Below is a small trained network, with its code and all its weights. Each question gives an input and a target symbol and asks what happens when units are switched off, that is, made to give their printed mean instead of their output.

import numpy as np


def w(rows, s, z=0):
    codes = np.array(rows[::2]) - 128.0
    scale = np.full(codes.shape[1], s)
    scale[-1] = z or s
    return codes * scale


def f(y):
    return y / 2 * (1 + np.tanh(0.7978845608 * (y + 0.044715 * y**3)))


def softmax(a):
    e = np.exp(a - a.max(-1, keepdims=True))
    return e / e.sum(-1, keepdims=True)


def log_softmax(a):
    a = a - a.max(-1, keepdims=True)
    return a - np.log(np.exp(a).sum(-1, keepdims=True))


def net(x, mask):
    ids = ['αβζξπω'.index(c) for c in x.split()]
    T = len(ids)
    res = E[ids] + P[:T]
    u = 0
    for l in range(3):
        q, k, v = (res @ M[l].T for M in (Q, K, V))
        z = softmax(np.where(np.tri(T) > 0, q @ k.T / 2**0.5, -1e9)) @ v
        res = res + np.where(mask[u], z, O[l][:, -1]) @ O[l][:, :-1]
        u += 1
        y = f(res @ A[l][:, :-1].T + A[l][:, -1])
        res = res + np.where(mask[u : u + 12], y, B[l][:, -1]) @ B[l][:, :-1]
        u += 12
    return log_softmax(res[-1] @ U[:, :-1].T + U[:, -1])


Q, K, V, O, A, B = {}, {}, {}, {}, {}, {}
E = w([
[104,184,145,178,147,114,81,39,137,163],'α',
[169,251,102,176,128,156,101,88,150,146],'β',
[130,187,101,136,144,75,113,98,55,139],'ζ',
[171,174,110,117,56,60,126,119,134,152],'ξ',
[167,110,77,160,68,143,51,127,70,123],'π',
[15,142,147,150,114,181,162,68,150,88],'ω',
],0.015)
P = w([
[158,124,143,55,130,110,93,69,156,35],'0',
[215,35,97,117,156,169,203,118,91,142],'1',
[159,117,116,158,136,89,81,88,139,79],'2',
[144,65,62,125,138,167,223,121,83,139],'3',
[140,147,133,194,109,91,78,112,111,89],'4',
[100,84,56,135,107,172,217,139,85,153],'5',
[100,195,139,234,93,87,62,124,98,92],'6',
[47,95,76,127,83,194,197,159,65,156],'7',
[82,241,163,244,52,106,40,157,72,97],'8',
[56,126,99,166,56,208,146,185,48,161],'9',
],0.011)
Q[0] = w([
[91,125,53,162,82,197,207,57,11,105],'L0H1',
[92,176,135,200,94,221,155,96,117,252],'L0H1',
],0.014)
K[0] = w([
[97,108,110,199,33,119,164,158,113,105],'L0H1',
[31,134,119,151,103,113,131,249,76,162],'L0H1',
],0.012)
V[0] = w([
[177,153,148,49,115,17,147,132,214,233],'L0H1',
[135,101,120,167,3,233,82,129,218,156],'L0H1',
],0.0047)
O[0] = w([
[118,162,151,114,40,235,156,2,114,58,1],'L0H1',
[131,177,155,134,15,40,255,53,210,152,193],'L0H1',
],0.0071,0.0064)
A[0] = w([
[87,141,142,89,125,206,170,92,46,108,48],'L0N1',
[151,88,127,103,83,204,111,122,157,154,167],'L0N2',
[207,82,139,168,161,94,210,170,145,177,202],'L0N3',
[110,76,154,135,104,80,77,114,184,82,88],'L0N4',
[112,148,117,179,124,138,160,168,152,164,17],'L0N5',
[50,144,220,131,195,174,208,174,191,67,151],'L0N6',
[147,155,236,53,114,218,137,144,175,98,46],'L0N7',
[111,122,29,133,153,98,112,94,165,109,85],'L0N8',
[120,107,181,188,169,182,115,101,152,255,83],'L0N9',
[155,107,122,159,109,122,132,100,156,141,2],'L0N10',
[171,162,93,148,155,103,43,80,96,107,120],'L0N11',
[121,89,116,71,127,93,205,201,191,189,172],'L0N12',
],0.0095,0.005)
B[0] = w([
[116,118,183,211,106,52,176,90,83,46,121],'L0N1',
[109,134,228,189,156,126,141,170,59,111,130],'L0N2',
[9,157,89,10,84,184,168,119,117,105,215],'L0N3',
[166,145,165,98,209,176,152,126,41,112,141],'L0N4',
[83,42,74,145,173,113,137,53,140,146,143],'L0N5',
[165,180,231,149,99,89,61,160,165,254,140],'L0N6',
[135,133,133,185,126,185,133,138,121,224,125],'L0N7',
[178,117,225,68,145,124,116,189,119,120,156],'L0N8',
[193,160,8,94,96,54,198,150,156,129,144],'L0N9',
[135,235,205,111,202,50,130,198,130,54,117],'L0N10',
[126,157,169,131,73,70,192,173,147,101,253],'L0N11',
[45,156,80,169,106,102,138,113,85,118,177],'L0N12',
],0.0079,0.0078)
Q[1] = w([
[249,203,221,208,160,104,182,119,123,65],'L1H1',
[222,70,253,207,254,201,43,219,180,39],'L1H1',
],0.0061)
K[1] = w([
[232,96,177,44,42,129,206,189,93,81],'L1H1',
[210,116,164,3,206,146,201,87,172,108],'L1H1',
],0.0066)
V[1] = w([
[148,235,151,253,152,161,227,166,201,202],'L1H1',
[53,169,134,148,217,56,204,46,147,9],'L1H1',
],0.0037)
O[1] = w([
[210,103,161,49,116,182,167,135,233,174,4],'L1H1',
[170,1,125,181,186,119,35,64,157,96,57],'L1H1',
],0.0071,0.0014)
A[1] = w([
[174,87,109,85,192,175,158,169,116,151,99],'L1N1',
[154,84,171,97,210,206,133,119,157,146,2],'L1N2',
[130,129,192,151,159,106,147,82,164,95,128],'L1N3',
[161,59,125,117,120,169,146,204,110,160,104],'L1N4',
[101,160,129,80,129,104,120,136,115,133,103],'L1N5',
[161,72,133,8,119,205,141,153,163,170,55],'L1N6',
[121,131,145,87,99,218,90,164,189,79,70],'L1N7',
[101,150,113,93,158,161,198,90,159,186,44],'L1N8',
[45,91,108,144,137,120,182,123,90,125,46],'L1N9',
[160,137,204,122,104,62,114,167,114,115,131],'L1N10',
[152,126,120,137,109,122,151,173,162,151,43],'L1N11',
[138,134,132,106,152,165,99,67,120,70,100],'L1N12',
],0.012,0.007)
B[1] = w([
[84,190,161,53,255,159,137,191,207,199,126],'L1N1',
[115,181,75,198,84,165,131,82,136,55,128],'L1N2',
[107,146,82,71,85,173,87,158,111,119,147],'L1N3',
[22,182,97,80,149,98,144,160,131,60,132],'L1N4',
[146,131,97,184,101,179,81,141,166,50,179],'L1N5',
[102,83,224,106,137,171,142,144,104,90,133],'L1N6',
[197,185,31,95,87,136,142,102,132,108,124],'L1N7',
[43,82,151,134,114,99,162,176,140,101,173],'L1N8',
[121,151,155,89,72,157,123,240,112,137,230],'L1N9',
[153,238,121,106,105,173,120,103,199,115,254],'L1N10',
[64,175,187,158,181,111,134,115,80,76,134],'L1N11',
[113,29,169,3,210,137,48,136,148,136,131],'L1N12',
],0.0091,0.011)
Q[2] = w([
[81,2,128,73,143,175,169,125,104,140],'L2H1',
[68,146,78,136,92,138,196,177,99,178],'L2H1',
],0.013)
K[2] = w([
[65,141,122,181,170,45,170,138,110,254],'L2H1',
[128,178,152,223,52,65,106,146,122,197],'L2H1',
],0.009)
V[2] = w([
[205,159,95,139,81,2,153,193,83,45],'L2H1',
[96,122,194,130,139,77,44,155,92,57],'L2H1',
],0.009)
O[2] = w([
[68,183,160,164,244,133,107,10,43,62,254],'L2H1',
[13,181,75,75,108,254,239,136,85,244,188],'L2H1',
],0.0092,0.014)
A[2] = w([
[184,109,137,136,134,89,93,121,224,127,69],'L2N1',
[107,95,119,180,91,82,171,148,84,95,124],'L2N2',
[176,161,140,150,156,106,101,82,130,129,105],'L2N3',
[164,98,104,125,87,120,104,174,197,161,74],'L2N4',
[125,162,121,125,104,117,68,92,161,110,127],'L2N5',
[131,122,156,172,213,169,151,141,106,90,87],'L2N6',
[160,96,57,111,236,122,101,145,118,151,76],'L2N7',
[168,10,158,142,175,156,169,90,81,149,246],'L2N8',
[120,163,104,97,84,159,98,144,102,110,83],'L2N9',
[140,113,132,122,140,31,34,129,116,81,118],'L2N10',
[153,147,145,99,75,90,70,125,179,128,181],'L2N11',
[176,71,165,154,91,128,164,82,63,147,141],'L2N12',
],0.012,0.013)
B[2] = w([
[74,127,83,205,131,111,65,83,192,47,149],'L2N1',
[129,166,67,115,160,197,151,117,137,128,198],'L2N2',
[90,60,106,101,7,89,86,125,114,164,191],'L2N3',
[114,177,162,110,108,45,105,137,145,67,192],'L2N4',
[208,75,159,148,129,123,144,153,84,157,195],'L2N5',
[136,122,151,109,116,108,89,171,167,199,205],'L2N6',
[169,96,47,169,189,154,254,230,89,208,131],'L2N7',
[170,77,241,232,92,78,105,144,147,170,137],'L2N8',
[90,80,106,175,161,118,123,132,189,120,253],'L2N9',
[93,86,100,76,141,208,191,53,158,124,154],'L2N10',
[163,83,119,163,204,170,179,127,93,185,186],'L2N11',
[109,135,133,21,23,114,41,120,58,97,129],'L2N12',
],0.0096,0.019)
U = w([
[104,92,66,86,52,105,170,130,142,157,103],'α',
[83,48,84,168,100,105,155,46,116,160,2],'β',
[84,174,92,157,165,156,126,52,85,83,143],'ζ',
[197,90,70,144,171,105,187,148,3,222,172],'ξ',
[133,143,115,100,30,84,53,57,72,128,175],'π',
[101,113,163,177,160,65,107,81,160,102,92],'ω',
],0.0036,0.0066)

Each question gives the input, a string of symbols that net reads in full, and the target symbol t.
The units are the heads (2 rows each of Q, K, V and O) and the neurons (one row each of A and B). Each row of codes is followed by its name. A weight is (code - 128) times the scale printed after its matrix; where a second scale follows, it is the last column's (O, A, B and U).
mask holds one flag per unit, layer by layer, with each layer's heads first. A switched-off unit (its flag False) gives its mean, the last column of its rows in O or B, instead of its output. The means were averaged over made-up inputs and are rounded, as every weight is.
A unit's drop is (log p(t) with every unit on - log p(t) with that unit switched off) / (log p(t) with every unit on - log p(t) with every unit switched off).
unit that matters most: the unit with the biggest drop
top k neurons: the k neurons with the biggest drops, biggest first
top k neurons in layer l: the k neurons of layer l with the biggest drops, biggest first
input β ξ β α β α ζ ζ α, target β: unit that matters most -> L2H1
input ω α α, target ω: top 3 neurons in layer 2 -> L2N1; L2N4; L2N11
input ξ π ζ ξ, target ζ: top 2 neurons in layer 0 -> L0N12; L0N8
input ζ ζ α β π ω ξ ζ, target α: top 3 neurons -> L0N6; L0N12; L1N10
input ξ α β π π ω ω, target ξ: top 2 neurons -> L0N6; L0N7
input π π ζ ξ π α β α, target ω: top 2 neurons in layer 1 -> L1N8; L1N6
input ω ξ α ζ π ω π, target ω: top 3 neurons -> L0N6; L1N10; L2N1
input ξ ζ β ξ α ζ β, target ξ: top 3 neurons -> L0N7; L2N11; L1N12
input ζ ξ π π ω α α ξ, target π: top 2 neurons -> L0N3; L1N10
input π β π α π π π, target π: top 2 neurons -> L2N3; L0N3
input ζ α ξ, target ζ: top 4 neurons -> L0N11; L1N12; L2N3; L2N6
input ω ζ π π ω, target ω: top 2 neurons in layer 1 -> L1N10; L1N9
input ω α ζ α ζ π ζ, target ω: top 3 neurons -> L0N6; L2N1; L2N4
input ω π π π π ζ α α, target ξ: unit that matters most -> L2N7
input β ζ π ξ π π π, target β: top 3 neurons -> L2N10; L1N7; L2N1
input π α α ζ, target ξ: top 2 neurons -> L2N7; L1N10
input ξ α π π ω α α β, target ω: top 2 neurons in layer 1 -> L1N10; L1N8
input ξ ζ π π π, target ξ: top 3 neurons -> L2N11; L0N7; L1N12
input ξ π π, target ξ: top 2 neurons in layer 0 -> L0N7; L0N3
input ζ α α β, target ω: top 2 neurons in layer 0 -> L0N11; L0N3
input β π β ω π ω ω, target β: top 4 neurons in layer 2 -> L2N10; L2N1; L2N3; L2N11
input α π ξ π π π ξ π ξ, target α: top 2 neurons in layer 1 -> L1N12; L1N3
input ω π π ζ, target ζ: unit that matters most -> L0N3
input π β ξ π β, target π: top 2 neurons in layer 0 -> L0N3; L0N11
input β ζ ξ, target β: top 4 neurons in layer 2 -> L2N1; L2N10; L2N11; L2N3
input α π ζ ω ω, target α: top 2 neurons -> L0N6; L1N12
input π π π π α ζ, target ζ: unit that matters most -> L0N12
input β β π π ξ π π π π, target β: top 3 neurons in layer 1 -> L1N7; L1N9; L1N8
input β ζ π π ζ, target β: top 4 neurons -> L2N10; L1N7; L2N1; L2N3
